Below is a small trained network, with its code and all its weights. Each question gives an input and a target symbol and asks what happens when units are switched off, that is, made to give their printed mean instead of their output.

import numpy as np


def w(rows, s, z=0):
    codes = np.array(rows[::2]) - 128.0
    scale = np.full(codes.shape[1], s)
    scale[-1] = z or s
    return codes * scale


def norm(h):
    return h / np.sqrt((h * h).mean(-1, keepdims=True) + 1e-5)


def f(y):
    return np.maximum(y, 0)


def softmax(a):
    e = np.exp(a - a.max(-1, keepdims=True))
    return e / e.sum(-1, keepdims=True)


def log_softmax(a):
    a = a - a.max(-1, keepdims=True)
    return a - np.log(np.exp(a).sum(-1, keepdims=True))


def net(x, mask):
    ids = ['ΓΞΩαεζηλ'.index(c) for c in x.split()]
    T = len(ids)
    res = E[ids] + P[:T]
    u = 0
    for l in range(2):
        q, k, v = (norm(res) @ M[l].T for M in (Q, K, V))
        z = softmax(np.where(np.tri(T) > 0, q @ k.T / 4**0.5, -1e9)) @ v
        res = res + np.where(mask[u], z, O[l][:, -1]) @ O[l][:, :-1]
        u += 1
        y = f(norm(res) @ A[l][:, :-1].T + A[l][:, -1])
        res = res + np.where(mask[u : u + 4], y, B[l][:, -1]) @ B[l][:, :-1]
        u += 4
    return log_softmax(norm(res)[-1] @ U[:, :-1].T + U[:, -1])


Q, K, V, O, A, B = {}, {}, {}, {}, {}, {}
E = w([
[181,90,149,135,187,162,52,139,130,81],'Γ',
[169,174,122,142,179,69,9,111,113,111],'Ξ',
[158,84,150,196,233,150,174,171,149,113],'Ω',
[178,168,103,185,170,53,166,109,140,123],'α',
[93,247,215,168,174,174,105,54,86,122],'ε',
[120,118,252,101,209,112,141,111,207,147],'ζ',
[188,72,171,183,43,39,141,165,200,188],'η',
[3,164,180,148,110,107,166,215,78,81],'λ',
],0.016)
P = w([
[179,136,168,88,199,67,118,147,66,186],'0',
[214,218,119,143,124,167,76,203,229,36],'1',
[175,190,116,143,131,143,98,177,206,72],'2',
[129,163,75,134,132,139,120,153,209,119],'3',
[118,131,95,151,143,104,123,134,191,122],'4',
[111,108,110,158,140,91,122,122,156,123],'5',
[125,97,134,157,137,69,108,105,111,141],'6',
[132,83,170,164,127,44,120,95,96,111],'7',
[140,62,213,145,107,5,126,85,67,74],'8',
],0.014)
Q[0] = w([
[100,92,103,47,45,119,152,126,81,165],'L0H1',
[88,11,78,112,108,103,134,138,119,158],'L0H1',
[169,169,9,90,132,253,123,119,133,166],'L0H1',
[129,114,69,159,186,92,130,114,169,102],'L0H1',
],0.021)
K[0] = w([
[173,128,45,159,140,143,95,230,113,65],'L0H1',
[159,151,7,170,140,141,116,139,95,136],'L0H1',
[134,175,72,160,91,160,126,162,236,36],'L0H1',
[94,112,149,144,163,158,107,18,128,147],'L0H1',
],0.021)
V[0] = w([
[105,139,93,108,162,59,39,104,138,18],'L0H1',
[100,251,101,201,121,94,174,103,127,217],'L0H1',
[74,158,251,111,121,77,89,89,243,98],'L0H1',
[99,74,63,46,223,60,187,153,187,123],'L0H1',
],0.011)
O[0] = w([
[94,119,125,102,137,62,27,109,167,113,130],'L0H1',
[175,220,70,181,94,127,135,115,52,120,178],'L0H1',
[213,160,170,6,134,45,205,135,136,117,249],'L0H1',
[177,1,85,92,200,50,135,184,223,98,167],'L0H1',
],0.0088,0.013)
A[0] = w([
[170,159,156,127,193,116,137,130,125,174,254],'L0N1',
[135,101,144,97,6,142,161,107,153,141,46],'L0N2',
[99,106,113,49,61,159,193,151,78,89,40],'L0N3',
[124,175,138,134,101,162,128,95,123,156,130],'L0N4',
],0.021,0.0051)
B[0] = w([
[199,167,105,153,169,8,82,203,113,181,253],'L0N1',
[126,229,185,120,131,62,101,193,79,187,137],'L0N2',
[186,152,170,86,131,26,147,251,110,180,137],'L0N3',
[114,162,156,193,221,86,150,178,140,144,162],'L0N4',
],0.013,0.019)
Q[1] = w([
[152,109,179,217,130,72,96,145,152,62],'L1H1',
[122,133,55,110,215,156,106,130,134,133],'L1H1',
[108,85,173,115,154,64,184,63,26,69],'L1H1',
[140,50,120,124,107,133,89,145,5,161],'L1H1',
],0.024)
K[1] = w([
[28,45,122,164,119,15,175,142,65,194],'L1H1',
[147,142,100,167,101,103,181,136,197,116],'L1H1',
[171,61,125,85,123,165,106,86,2,218],'L1H1',
[164,133,127,109,210,118,179,58,109,154],'L1H1',
],0.019)
V[1] = w([
[188,84,128,200,179,156,203,145,132,139],'L1H1',
[112,97,222,143,108,163,103,174,161,199],'L1H1',
[98,122,175,89,253,171,110,133,111,119],'L1H1',
[74,107,102,128,112,111,176,212,85,83],'L1H1',
],0.041)
O[1] = w([
[143,143,194,122,6,145,119,25,178,91,252],'L1H1',
[152,153,136,84,64,151,66,180,138,236,112],'L1H1',
[113,231,62,46,102,70,94,93,152,131,48],'L1H1',
[113,111,100,157,50,140,154,209,142,36,222],'L1H1',
],0.022,0.014)
A[1] = w([
[64,140,84,102,118,68,165,107,109,35,158],'L1N1',
[145,127,128,108,26,207,152,84,158,129,108],'L1N2',
[67,65,5,191,111,72,18,61,150,96,193],'L1N3',
[87,164,77,52,71,112,102,146,110,228,2],'L1N4',
],0.03,0.0044)
B[1] = w([
[81,148,107,73,145,103,129,65,58,93,248],'L1N1',
[56,88,137,144,175,94,64,157,95,170,218],'L1N2',
[93,24,28,152,113,166,60,122,120,115,170],'L1N3',
[143,81,115,190,118,217,253,96,143,68,172],'L1N4',
],0.02,0.015)
U = w([
[156,139,76,115,100,205,165,119,161,152,212],'Γ',
[105,104,83,126,219,121,69,151,113,164,248],'Ξ',
[62,110,130,108,65,127,32,99,163,155,184],'Ω',
[104,47,142,192,149,139,167,50,128,57,2],'α',
[132,254,155,161,112,159,118,94,25,132,173],'ε',
[168,128,176,30,143,54,157,120,203,105,80],'ζ',
[183,88,203,193,109,145,110,179,142,173,134],'η',
[119,127,97,140,91,113,130,246,123,49,107],'λ',
],0.0093,0.0022)

Each question gives the input, a string of symbols that net reads in full, and the target symbol t.
The units are the heads (4 rows each of Q, K, V and O) and the neurons (one row each of A and B). Each row of codes is followed by its name. A weight is (code - 128) times the scale printed after its matrix; where a second scale follows, it is the last column's (O, A, B and U).
mask holds one flag per unit, layer by layer, with each layer's heads first. A switched-off unit (its flag False) gives its mean, the last column of its rows in O or B, instead of its output. The means were averaged over made-up inputs and are rounded, as every weight is.
A unit's drop is (log p(t) with every unit on - log p(t) with that unit switched off) / (log p(t) with every unit on - log p(t) with every unit switched off).
The circuit of an input: a set's keep is (log p(t) with only the set's units on - log p(t) with every unit switched off) / (log p(t) with every unit on - log p(t) with every unit switched off). Starting from all 10 units, units are removed one at a time, each time the one whose removal leaves the highest keep (on an exact tie, the one counted first), for as long as the keep stays at least 0.8.
units of the circuit, in order: the units of the circuit, biggest drop first
unit that matters most: the unit with the biggest drop
k most important neurons: the k neurons with the biggest drops, biggest first
top k neurons in layer l: the k neurons of layer l with the biggest drops, biggest first
drop when u is switched off: that unit's drop, to one decimal
input Ω Ξ Ξ ε ε α, target Ω: units of the circuit, in order => L1H1; L0H1
input Γ λ Γ Γ λ, target Γ: units of the circuit, in order => L0H1; L1H1; L1N4
input α Ξ α, target α: units of the circuit, in order => L1H1
input Ω ε Ω Ξ α α η λ Ξ, target Ω: units of the circuit, in order => L0H1; L1H1; L1N2
input Ω ζ λ ε α Ω Γ ε, target Ω: units of the circuit, in order => L1H1; L0N4; L0H1; L1N2
input Ω λ η α ζ Ξ Γ, target Ω: units of the circuit, in order => L1H1; L1N2
input Γ Ω Ξ ζ Γ λ λ η, target Γ: units of the circuit, in order => L1H1; L0H1; L1N4
input Γ η λ Ω, target Γ: units of the circuit, in order => L0H1; L1H1; L1N4
input η Γ η Ξ α ζ λ, target η: units of the circuit, in order => L0N3; L0H1; L1N1
input η ε α Ω Ω Ξ ε, target η: 2 most important neurons => L0N4; L1N1
input η Ξ ζ Ξ, target η: 2 most important neurons => L1N1; L0N4
input ε λ ζ η λ Ξ η, target ε: 2 most important neurons => L0N2; L0N4
input Ω λ α Ξ Ξ α λ Ω, target Ω: units of the circuit, in order => L0H1; L1H1; L1N2
input λ Ξ Γ Ξ Ξ ε ζ, target ζ: unit that matters most => L0H1
input Γ λ Ξ λ ζ Ξ, target Γ: units of the circuit, in order => L1H1; L0H1; L1N4
input Ω λ α α Ω, target Ω: units of the circuit, in order => L0H1; L1H1
input Ξ α η Ω, target η: top 3 neurons in layer 1 => L1N1; L1N2; L1N3
input Ξ Ω α λ Γ Ξ ζ ζ, target Ξ: units of the circuit, in order => L1H1; L0H1
input λ Ξ λ η α ε, target λ: 2 most important neurons => L0N4; L0N3
input Ξ α η ε, target Ξ: unit that matters most => L1H1
input α Ξ λ η α η ζ ε, target η: 4 most important neurons => L1N1; L0N1; L1N4; L1N3
input Ω Ξ ζ Γ η η Ξ, target η: 2 most important neurons => L0N4; L1N1
input α Ω η Ξ ζ η α ζ, target η: 4 most important neurons => L1N1; L0N1; L1N4; L1N3
input ε η Ξ, target ε: top 2 neurons in layer 0 => L0N4; L0N1
input η ε Γ Γ α Ω α, target η: top 2 neurons in layer 1 => L1N1; L1N4
input α λ λ ζ α α η Γ, target η: drop when L1H1 is switched off => 1.7
input ε α Γ Γ ε, target ε: drop when L0H1 is switched off => 0.5
